Here is a tiny trained network, its code and every weight. The questions are about switching its units off for an input and a target symbol, where a switched-off unit gives its printed mean instead of its output.

import numpy as np


def w(rows, s, z=0):
    codes = np.array(rows[::2]) - 128.0
    scale = np.full(codes.shape[1], s)
    scale[-1] = z or s
    return codes * scale


def f(y):
    return y / 2 * (1 + np.tanh(0.7978845608 * (y + 0.044715 * y**3)))


def softmax(a):
    e = np.exp(a - a.max(-1, keepdims=True))
    return e / e.sum(-1, keepdims=True)


def log_softmax(a):
    a = a - a.max(-1, keepdims=True)
    return a - np.log(np.exp(a).sum(-1, keepdims=True))


def net(x, mask):
    ids = ['ΔΠΦαβεζθλμξτψω'.index(c) for c in x.split()]
    T = len(ids)
    res = E[ids] + P[:T]
    u = 0
    for l in range(2):
        r = res
        for j in range(2):
            rows = slice(3 * j, 3 * j + 3)
            q, k, v = (r @ M[l][rows].T for M in (Q, K, V))
            z = softmax(np.where(np.tri(T) > 0, q @ k.T / 3**0.5, -1e9)) @ v
            o = O[l][rows]
            res = res + np.where(mask[u + j], z, o[:, -1]) @ o[:, :-1]
        u += 2
        y = f(res @ A[l][:, :-1].T + A[l][:, -1])
        res = res + np.where(mask[u : u + 4], y, B[l][:, -1]) @ B[l][:, :-1]
        u += 4
    return log_softmax(res[-1] @ U[:, :-1].T + U[:, -1])


Q, K, V, O, A, B = {}, {}, {}, {}, {}, {}
E = w([
[89,125,77,54,167,109,96,191,191],'Δ',
[167,144,213,130,220,81,67,135,183],'Π',
[229,178,40,103,161,146,144,162,105],'Φ',
[173,138,152,162,91,160,70,59,202],'α',
[75,177,134,171,137,170,89,202,146],'β',
[81,26,13,253,79,11,44,153,86],'ε',
[159,175,169,163,188,123,182,100,50],'ζ',
[202,100,79,101,198,102,176,39,117],'θ',
[120,105,170,83,61,82,156,134,227],'λ',
[61,141,194,165,170,87,194,127,164],'μ',
[91,96,186,118,40,144,139,60,119],'ξ',
[94,127,160,169,100,199,98,96,58],'τ',
[120,162,84,135,63,160,228,161,81],'ψ',
[87,93,147,39,143,85,177,149,51],'ω',
],0.0053)
P = w([
[108,243,70,126,87,37,86,93,112],'0',
[48,196,95,105,150,120,122,75,138],'1',
[88,111,145,109,173,183,159,116,135],'2',
[143,78,141,144,154,161,145,149,125],'3',
[194,62,146,159,120,141,138,184,131],'4',
[251,46,182,167,101,131,140,230,116],'5',
],0.0029)
Q[0] = w([
[106,107,111,10,147,43,123,183,192],'L0H1',
[90,50,136,77,20,135,181,64,98],'L0H1',
[141,139,179,184,74,88,13,71,236],'L0H1',
[182,192,64,176,158,81,224,125,19],'L0H2',
[70,194,108,142,47,181,149,243,128],'L0H2',
[212,153,1,64,93,127,83,97,90],'L0H2',
],0.029)
K[0] = w([
[115,108,128,8,156,43,152,188,209],'L0H1',
[104,63,149,66,5,109,187,51,95],'L0H1',
[156,201,235,93,92,184,102,99,229],'L0H1',
[165,238,175,97,173,154,225,120,64],'L0H2',
[53,161,92,164,58,184,159,247,126],'L0H2',
[239,153,59,37,125,207,118,127,156],'L0H2',
],0.025)
V[0] = w([
[66,199,128,75,192,213,163,75,154],'L0H1',
[88,151,77,137,118,91,178,92,171],'L0H1',
[171,18,203,99,144,227,190,151,147],'L0H1',
[199,58,120,242,89,43,134,181,96],'L0H2',
[146,129,88,122,79,138,147,145,126],'L0H2',
[67,190,55,127,88,10,56,101,93],'L0H2',
],0.011)
O[0] = w([
[140,254,131,128,119,128,172,137,122,206],'L0H1',
[146,142,108,130,87,89,164,120,131,193],'L0H1',
[88,131,134,64,163,204,148,97,188,3],'L0H1',
[110,90,109,245,165,93,164,132,108,65],'L0H2',
[130,105,100,133,109,143,150,145,116,109],'L0H2',
[180,62,150,139,88,78,74,142,81,236],'L0H2',
],0.0086,0.0011)
A[0] = w([
[108,194,44,193,150,140,101,152,143,73],'L0N1',
[86,175,144,107,120,112,108,92,95,34],'L0N2',
[201,145,145,109,108,162,133,168,153,172],'L0N3',
[125,99,69,62,112,157,10,121,153,5],'L0N4',
],0.014,0.0012)
B[0] = w([
[85,76,120,102,169,204,122,164,161,188],'L0N1',
[189,177,186,96,88,126,135,126,103,179],'L0N2',
[254,158,185,100,81,140,151,151,151,249],'L0N3',
[12,138,24,206,185,119,138,107,138,208],'L0N4',
],0.0073,0.0016)
Q[1] = w([
[204,101,145,187,66,137,96,77,122],'L1H1',
[213,217,214,30,88,187,165,164,141],'L1H1',
[34,154,97,99,199,253,200,91,248],'L1H1',
[241,136,241,130,53,56,46,130,31],'L1H2',
[176,217,199,17,137,220,196,155,180],'L1H2',
[182,111,80,137,59,42,126,237,103],'L1H2',
],0.015)
K[1] = w([
[135,164,134,85,121,75,135,161,114],'L1H1',
[61,195,128,70,144,192,154,113,157],'L1H1',
[46,37,92,170,208,138,143,127,138],'L1H1',
[161,251,118,36,67,117,123,143,129],'L1H2',
[57,151,128,100,187,202,158,90,158],'L1H2',
[188,166,203,129,95,129,118,84,117],'L1H2',
],0.021)
V[1] = w([
[143,79,252,109,183,130,47,148,130],'L1H1',
[156,83,132,140,108,204,174,69,16],'L1H1',
[226,100,107,181,78,171,109,108,222],'L1H1',
[125,114,98,96,97,212,65,250,94],'L1H2',
[37,90,184,129,8,145,144,118,151],'L1H2',
[155,50,113,30,137,62,193,177,156],'L1H2',
],0.021)
O[1] = w([
[168,151,204,112,141,109,76,130,69,62],'L1H1',
[151,113,90,138,106,156,189,88,56,56],'L1H1',
[203,140,113,200,109,130,113,116,190,235],'L1H1',
[142,121,110,151,117,189,95,224,86,124],'L1H2',
[114,96,160,127,7,120,123,130,129,2],'L1H2',
[171,86,125,66,151,73,170,192,140,134],'L1H2',
],0.019,0.0032)
A[1] = w([
[59,99,153,147,20,143,100,63,65,4],'L1N1',
[60,120,104,163,164,215,104,50,40,157],'L1N2',
[9,127,82,119,160,116,83,184,164,93],'L1N3',
[19,121,156,126,92,64,120,43,122,102],'L1N4',
],0.011,0.0026)
B[1] = w([
[210,44,106,21,196,219,90,80,173,229],'L1N1',
[130,254,80,83,52,41,112,164,132,231],'L1N2',
[81,49,72,161,115,95,57,74,73,247],'L1N3',
[70,101,212,238,158,166,184,186,123,240],'L1N4',
],0.0077,0.012)
U = w([
[83,80,68,116,156,79,53,119,133,93],'Δ',
[150,166,220,101,225,94,57,122,129,5],'Π',
[188,143,85,151,224,174,142,221,139,20],'Φ',
[143,164,116,254,87,172,86,34,225,212],'α',
[106,155,178,192,47,189,49,245,67,180],'β',
[190,96,139,177,96,84,144,91,40,48],'ε',
[79,221,108,151,101,88,169,108,68,250],'ζ',
[136,125,69,66,221,77,202,21,191,10],'θ',
[148,107,181,88,57,48,140,204,253,207],'λ',
[51,110,213,199,152,143,178,143,110,211],'μ',
[136,58,168,86,121,205,142,71,135,154],'ξ',
[159,163,82,52,86,158,80,92,118,84],'τ',
[97,89,32,160,3,180,235,158,113,80],'ψ',
[99,86,158,25,151,96,168,197,20,224],'ω',
],0.0026,0.0014)

Each question gives the input, a string of symbols that net reads in full, and the target symbol t.
The units are the heads (3 rows each of Q, K, V and O) and the neurons (one row each of A and B). Each row of codes is followed by its name. A weight is (code - 128) times the scale printed after its matrix; where a second scale follows, it is the last column's (O, A, B and U).
mask holds one flag per unit, layer by layer, with each layer's heads first. A switched-off unit (its flag False) gives its mean, the last column of its rows in O or B, instead of its output. The means were averaged over made-up inputs and are rounded, as every weight is.
A unit's drop is (log p(t) with every unit on - log p(t) with that unit switched off) / (log p(t) with every unit on - log p(t) with every unit switched off).
The circuit of an input: a set's keep is (log p(t) with only the set's units on - log p(t) with every unit switched off) / (log p(t) with every unit on - log p(t) with every unit switched off). Starting from all 12 units, units are removed one at a time, each time the one whose removal leaves the highest keep (on an exact tie, the one counted first), for as long as the keep stays at least 0.8.
units of the circuit, in order: the units of the circuit, biggest drop first
k most important neurons: the k neurons with the biggest drops, biggest first
k most important neurons of layer l: the k neurons of layer l with the biggest drops, biggest first
input Π ζ τ ε Φ, target Π: units of the circuit, in order -> (L0H1; L1H1; L1H2)
input λ ψ Δ ε ζ, target λ: units of the circuit, in order -> (L0H1; L1H2; L1H1)
input ψ β ζ α λ μ, target μ: 2 most important neurons -> (L0N3; L1N4)
input ψ ψ ε Φ α, target ψ: units of the circuit, in order -> (L0H2; L1H1)
input ψ θ ε ψ ζ, target ψ: units of the circuit, in order -> (L1H1; L0H1)
input ε θ β ψ Φ λ, target ε: units of the circuit, in order -> (L0H2; L1H1)
input λ τ θ ξ α, target α: units of the circuit, in order -> (L0H1; L1H1; L1H2; L0N4)
input α λ Π, target Π: units of the circuit, in order -> (L1H1; L0H1)
input ξ α ξ, target α: 3 most important neurons -> (L0N1; L0N3; L0N2)
input α Δ ψ ζ Δ, target ψ: units of the circuit, in order -> (L0H1; L1H1; L0H2)
input θ Δ ε λ ξ λ, target θ: most important neuron of layer 0 -> (L0N4)
input β Π λ α Φ Π, target λ: units of the circuit, in order -> (L0H1; L1H2; L0N3)
input ψ ε λ Δ θ, target ψ: units of the circuit, in order -> (L0H1; L1H1)
input Δ α β ψ μ ω, target ω: units of the circuit, in order -> (L0H1; L1H1; L1H2)
input ψ ε λ ω μ λ, target ψ: units of the circuit, in order -> (L0H2; L1H1; L0H1)
input Φ ξ ω ε α Δ, target Φ: most important neuron -> (L0N4)
input ψ ε Δ Π λ λ, target ψ: units of the circuit, in order -> (L1H1; L0H2; L0H1)
input ψ Δ θ α β ψ, target Δ: units of the circuit, in order -> (L0H1; L1H1; L0N3; L1N3)
input λ α Φ τ α, target Φ: 3 most important neurons -> (L0N3; L0N4; L0N1)
input ζ ξ ψ ζ, target ξ: 2 most important neurons -> (L1N1; L0N2)
input ξ ξ μ, target μ: most important neuron -> (L1N4)
input ψ Φ ε β Φ, target ψ: 2 most important neurons -> (L0N4; L0N1)
input β α ψ ξ, target ξ: 2 most important neurons -> (L1N1; L0N4)
input τ λ ε μ λ, target τ: 2 most important neurons -> (L1N1; L1N2)
input Δ ξ β μ λ τ, target τ: 3 most important neurons -> (L1N1; L1N2; L0N4)
input λ θ Δ β ψ ζ, target ζ: 2 most important neurons -> (L1N2; L0N3)
input Φ Π ξ Φ, target Π: most important neuron -> (L0N2)
